Below is a small trained network, with its code and all its weights. Each question gives an input and a class and asks what happens when units are switched off, that is, made to give their printed mean instead of their output.

import numpy as np


def w(rows, s, z=0):
    codes = np.array(rows[::2]) - 128.0
    scale = np.full(codes.shape[1], s)
    scale[-1] = z or s
    return codes * scale


def f(y):
    return np.maximum(y, 0)


def log_softmax(a):
    a = a - a.max(-1, keepdims=True)
    return a - np.log(np.exp(a).sum(-1, keepdims=True))


def net(x, mask):
    res = np.array(x, float).reshape(1, 3) / 4 @ E
    y = f(res @ A[0][:, :-1].T + A[0][:, -1])
    res = res + np.where(mask, y, B[0][:, -1]) @ B[0][:, :-1]
    return log_softmax(res[-1] @ U[:, :-1].T + U[:, -1])


A, B = {}, {}
E = w([
[116,103,83,240,202],'x0',
[18,147,186,156,173],'x1',
[135,10,172,125,120],'x2',
],0.013)
A[0] = w([
[153,47,170,115,133,13],'N1',
[131,184,130,50,107,121],'N2',
[149,107,70,135,100,254],'N3',
[143,170,208,111,65,101],'N4',
[108,111,139,57,89,104],'N5',
[173,160,193,99,136,44],'N6',
[184,50,204,145,109,53],'N7',
[103,137,156,70,92,52],'N8',
[134,211,111,114,128,31],'N9',
[54,152,179,102,166,93],'N10',
[174,143,87,135,113,76],'N11',
[159,106,73,150,95,42],'N12',
[117,133,71,183,145,40],'N13',
[220,132,45,120,93,10],'N14',
[142,237,75,139,128,218],'N15',
[57,118,178,126,134,16],'N16',
[112,137,202,176,144,167],'N17',
[128,199,94,142,141,35],'N18',
[84,147,179,137,148,29],'N19',
[220,118,69,84,121,3],'N20',
[152,169,112,143,177,125],'N21',
[166,128,78,130,82,190],'N22',
[164,176,129,218,146,125],'N23',
[138,107,79,195,168,62],'N24',
[46,193,153,169,103,140],'N25',
[158,136,141,51,92,37],'N26',
[154,84,141,176,161,87],'N27',
[186,123,105,215,173,82],'N28',
[150,183,206,66,89,108],'N29',
[124,5,164,134,140,161],'N30',
],0.014,0.0091)
B[0] = w([
[103,118,60,128,127,177],'N1',
[154,67,121,151,122,201],'N2',
[123,154,227,104,159,231],'N3',
[126,86,138,154,156,187],'N4',
[137,89,135,154,136,188],'N5',
[141,117,73,147,136,150],'N6',
[56,138,82,113,104,200],'N7',
[167,103,94,181,148,169],'N8',
[71,116,4,119,91,166],'N9',
[152,142,142,101,176,190],'N10',
[130,160,121,108,161,168],'N11',
[134,123,82,113,172,163],'N12',
[140,95,90,151,131,175],'N13',
[155,156,102,101,169,209],'N14',
[40,79,126,81,68,246],'N15',
[143,146,93,97,163,164],'N16',
[128,122,169,114,158,193],'N17',
[88,114,41,122,104,165],'N18',
[148,192,34,105,184,158],'N19',
[137,163,97,107,174,198],'N20',
[86,78,121,127,97,173],'N21',
[123,139,181,97,158,214],'N22',
[122,91,144,160,126,202],'N23',
[176,97,107,175,140,204],'N24',
[155,155,154,87,145,206],'N25',
[128,113,109,159,149,188],'N26',
[128,94,114,150,126,186],'N27',
[152,99,132,171,155,216],'N28',
[175,87,120,191,121,210],'N29',
[58,88,99,70,73,252],'N30',
],0.013,0.015)
U = w([
[77,94,82,106,78,75],'0',
[151,77,119,238,165,112],'1',
[140,153,119,80,227,98],'2',
[109,96,252,115,96,252],'3',
[160,168,132,171,136,108],'4',
[163,193,165,156,115,104],'5',
],0.016,0.018)

Each question gives the input, the list of numbers given to net, and the class t.
The units are the neurons (one row each of A and B). Each row of codes is followed by its name. A weight is (code - 128) times the scale printed after its matrix; where a second scale follows, it is the last column's (A, B and U).
mask holds one flag per neuron, in row order. A switched-off neuron (its flag False) gives its mean, the last column of its row in B, instead of its output. The means were averaged over made-up inputs and are rounded, as every weight is.
A unit's drop is (log p(t) with every unit on - log p(t) with that unit switched off) / (log p(t) with every unit on - log p(t) with every unit switched off).
The circuit of an input: a set's keep is (log p(t) with only the set's units on - log p(t) with every unit switched off) / (log p(t) with every unit on - log p(t) with every unit switched off). Starting from the 12 units with the biggest drops (on a tie, the unit counted first), units are removed one at a time, each time the one whose removal leaves the highest keep (on an exact tie, the one counted first), for as long as the keep stays at least 0.8.
units of the circuit, in order: the units of the circuit, biggest drop first
top k neurons: the k neurons with the biggest drops, biggest first
drop of u: that unit's drop, to one decimal
input [-8,7,-6], class 1: units of the circuit, in order => [N29]
input [6,-5,-6], class 0: top 2 neurons => [N15; N18]
input [4,7,-7], class 0: top 4 neurons => [N15; N18; N21; N9]
input [4,3,4], class 0: top 3 neurons => [N30; N3; N29]
input [-2,-7,-6], class 2: top 4 neurons => [N14; N20; N30; N22]
input [-6,-8,-7], class 2: top 3 neurons => [N14; N20; N30]
input [-4,7,6], class 2: top 4 neurons => [N10; N15; N16; N19]
input [-7,-7,2], class 1: top 2 neurons => [N29; N2]
input [-6,0,-4], class 1: top 2 neurons => [N29; N30]
input [-2,6,-8], class 0: drop of N15 => 1.2
input [0,2,-3], class 3: drop of N30 => 0.3
input [-4,3,-3], class 1: drop of N3 => 0.3
input [0,1,0], class 3: drop of N10 => 0.0
input [5,1,-7], class 0: units of the circuit, in order => [N15]
